Below are the code and all the weights of a small trained network. Each question names an input and a class and asks about switching units off, where a switched-off unit gives its printed mean instead of its output.

import numpy as np


def w(rows, s, z=0):
    codes = np.array(rows[::2]) - 128.0
    scale = np.full(codes.shape[1], s)
    scale[-1] = z or s
    return codes * scale


def f(y):
    return y / 2 * (1 + np.tanh(0.7978845608 * (y + 0.044715 * y**3)))


def log_softmax(a):
    a = a - a.max(-1, keepdims=True)
    return a - np.log(np.exp(a).sum(-1, keepdims=True))


def net(x, mask):
    res = np.array(x, float).reshape(1, 7) / 4 @ E
    y = f(res @ A[0][:, :-1].T + A[0][:, -1])
    res = res + np.where(mask, y, B[0][:, -1]) @ B[0][:, :-1]
    return log_softmax(res[-1] @ U[:, :-1].T + U[:, -1])


A, B = {}, {}
E = w([
[63,177,86,108,88,237,132,8,212,80],'x0',
[156,194,125,183,41,81,67,198,238,65],'x1',
[149,146,32,255,113,84,133,35,149,200],'x2',
[117,54,103,44,190,77,126,35,225,132],'x3',
[103,161,106,158,159,108,178,130,165,99],'x4',
[69,197,179,190,201,102,67,39,67,114],'x5',
[156,164,173,108,88,119,148,70,181,146],'x6',
],0.0077)
A[0] = w([
[134,62,98,98,189,23,128,249,170,97,154],'N0',
[108,76,102,100,245,104,165,105,85,169,163],'N1',
[162,145,183,203,156,2,104,167,63,171,172],'N2',
[145,122,18,163,140,71,168,60,252,151,145],'N3',
[74,106,110,98,155,108,145,141,110,96,131],'N4',
[145,70,103,115,62,120,151,133,179,164,122],'N5',
[103,130,126,60,65,206,143,95,187,111,3],'N6',
[151,120,171,138,128,172,103,175,59,119,105],'N7',
[164,120,148,83,187,202,253,168,85,123,149],'N8',
[142,168,99,198,63,158,91,164,104,124,99],'N9',
[116,59,94,91,226,106,122,78,68,163,140],'N10',
[143,138,36,219,63,131,154,197,52,156,147],'N11',
[134,114,194,178,145,12,129,167,107,136,176],'N12',
[86,169,124,136,116,147,123,92,116,132,94],'N13',
[129,88,149,93,150,174,214,163,96,154,188],'N14',
[18,178,119,187,189,102,84,60,149,96,126],'N15',
[103,90,111,129,232,137,127,92,95,157,157],'N16',
[214,56,120,69,81,146,140,214,134,152,73],'N17',
[181,149,140,197,171,68,107,160,88,175,162],'N18',
[119,48,124,96,216,110,124,75,83,188,151],'N19',
[77,160,155,174,122,169,175,98,102,134,123],'N20',
[33,206,97,179,208,124,86,51,121,95,114],'N21',
[158,128,97,140,126,124,97,74,218,123,128],'N22',
],0.0081,0.0042)
B[0] = w([
[105,192,192,74,188,125,17,128,53,23,208],'N0',
[39,77,162,93,221,169,85,184,141,108,224],'N1',
[97,154,51,157,142,18,47,63,125,125,230],'N2',
[118,100,2,143,158,32,138,87,188,218,254],'N3',
[118,113,157,159,115,162,167,121,112,105,154],'N4',
[129,144,111,156,184,84,104,148,89,127,169],'N5',
[116,153,129,100,112,52,101,114,138,117,188],'N6',
[122,93,80,144,133,80,155,69,177,145,174],'N7',
[70,133,174,33,179,153,151,79,162,103,200],'N8',
[157,97,72,177,88,157,147,174,86,203,194],'N9',
[73,68,147,150,191,169,82,206,129,144,225],'N10',
[119,23,36,201,175,122,111,149,114,245,220],'N11',
[118,171,91,112,166,67,70,109,112,103,200],'N12',
[140,141,146,119,97,148,140,137,111,89,159],'N13',
[68,110,125,41,161,148,165,94,161,97,193],'N14',
[187,187,151,108,92,192,182,94,111,87,234],'N15',
[113,113,169,160,178,150,94,210,106,176,207],'N16',
[151,187,152,145,179,193,117,110,128,79,190],'N17',
[117,147,99,169,123,67,63,115,111,156,199],'N18',
[43,57,151,132,216,169,75,227,190,175,227],'N19',
[107,133,151,147,138,174,105,149,95,99,172],'N20',
[175,176,154,136,103,242,181,148,111,61,241],'N21',
[140,160,102,81,129,94,167,93,167,134,198],'N22',
],0.0078,0.011)
U = w([
[151,117,196,113,49,107,107,152,130,132,1],'0',
[140,136,74,139,121,2,105,96,125,124,196],'1',
[177,101,89,192,104,176,129,151,91,155,102],'2',
[83,20,132,124,150,126,112,142,135,163,142],'3',
[127,152,206,106,132,191,114,129,91,33,169],'4',
[157,117,114,104,95,151,190,69,154,113,70],'5',
],0.013,0.0046)

Each question gives the input, the list of numbers given to net, and the class t.
The units are the neurons (one row each of A and B). Each row of codes is followed by its name. A weight is (code - 128) times the scale printed after its matrix; where a second scale follows, it is the last column's (A, B and U).
mask holds one flag per neuron, in row order. A switched-off neuron (its flag False) gives its mean, the last column of its row in B, instead of its output. The means were averaged over made-up inputs and are rounded, as every weight is.
A unit's drop is (log p(t) with every unit on - log p(t) with that unit switched off) / (log p(t) with every unit on - log p(t) with every unit switched off).
The circuit of an input: a set's keep is (log p(t) with only the set's units on - log p(t) with every unit switched off) / (log p(t) with every unit on - log p(t) with every unit switched off). Starting from the 12 units with the biggest drops (on a tie, the unit counted first), units are removed one at a time, each time the one whose removal leaves the highest keep (on an exact tie, the one counted first), for as long as the keep stays at least 0.8.
units of the circuit, in order: the units of the circuit, biggest drop first
unit that matters most: the unit with the biggest drop
top k neurons: the k neurons with the biggest drops, biggest first
drop when u is switched off: that unit's drop, to one decimal
input [2,1,0,-4,0,-2,5], class 2: unit that matters most	N2
input [-3,2,0,-8,4,-3,2], class 1: top 2 neurons	[N2; N21]
input [-1,-4,-6,0,2,7,-7], class 4: top 3 neurons	[N3; N11; N21]
input [8,0,4,-6,-2,-4,7], class 1: top 2 neurons	[N6; N21]
input [-2,5,2,-6,7,-2,-6], class 1: top 2 neurons	[N2; N21]
input [5,-6,0,6,-3,6,2], class 4: top 3 neurons	[N21; N15; N11]
input [3,-2,2,6,-2,6,0], class 4: top 2 neurons	[N21; N15]
input [3,0,7,7,4,3,7], class 5: top 2 neurons	[N21; N15]
input [8,-4,-6,2,-4,-5,7], class 4: top 3 neurons	[N3; N11; N7]
input [4,5,0,5,-5,0,-8], class 1: drop when N21 is switched off	0.1
input [1,-1,-3,0,-1,4,1], class 4: drop when N3 is switched off	0.1
input [-7,2,-6,3,3,1,-8], class 4: drop when N0 is switched off	0.8
input [4,-1,-3,-5,-8,-2,-1], class 5: drop when N0 is switched off	0.3
input [-7,-2,7,-2,2,-4,-3], class 1: units of the circuit, in order	[N2]
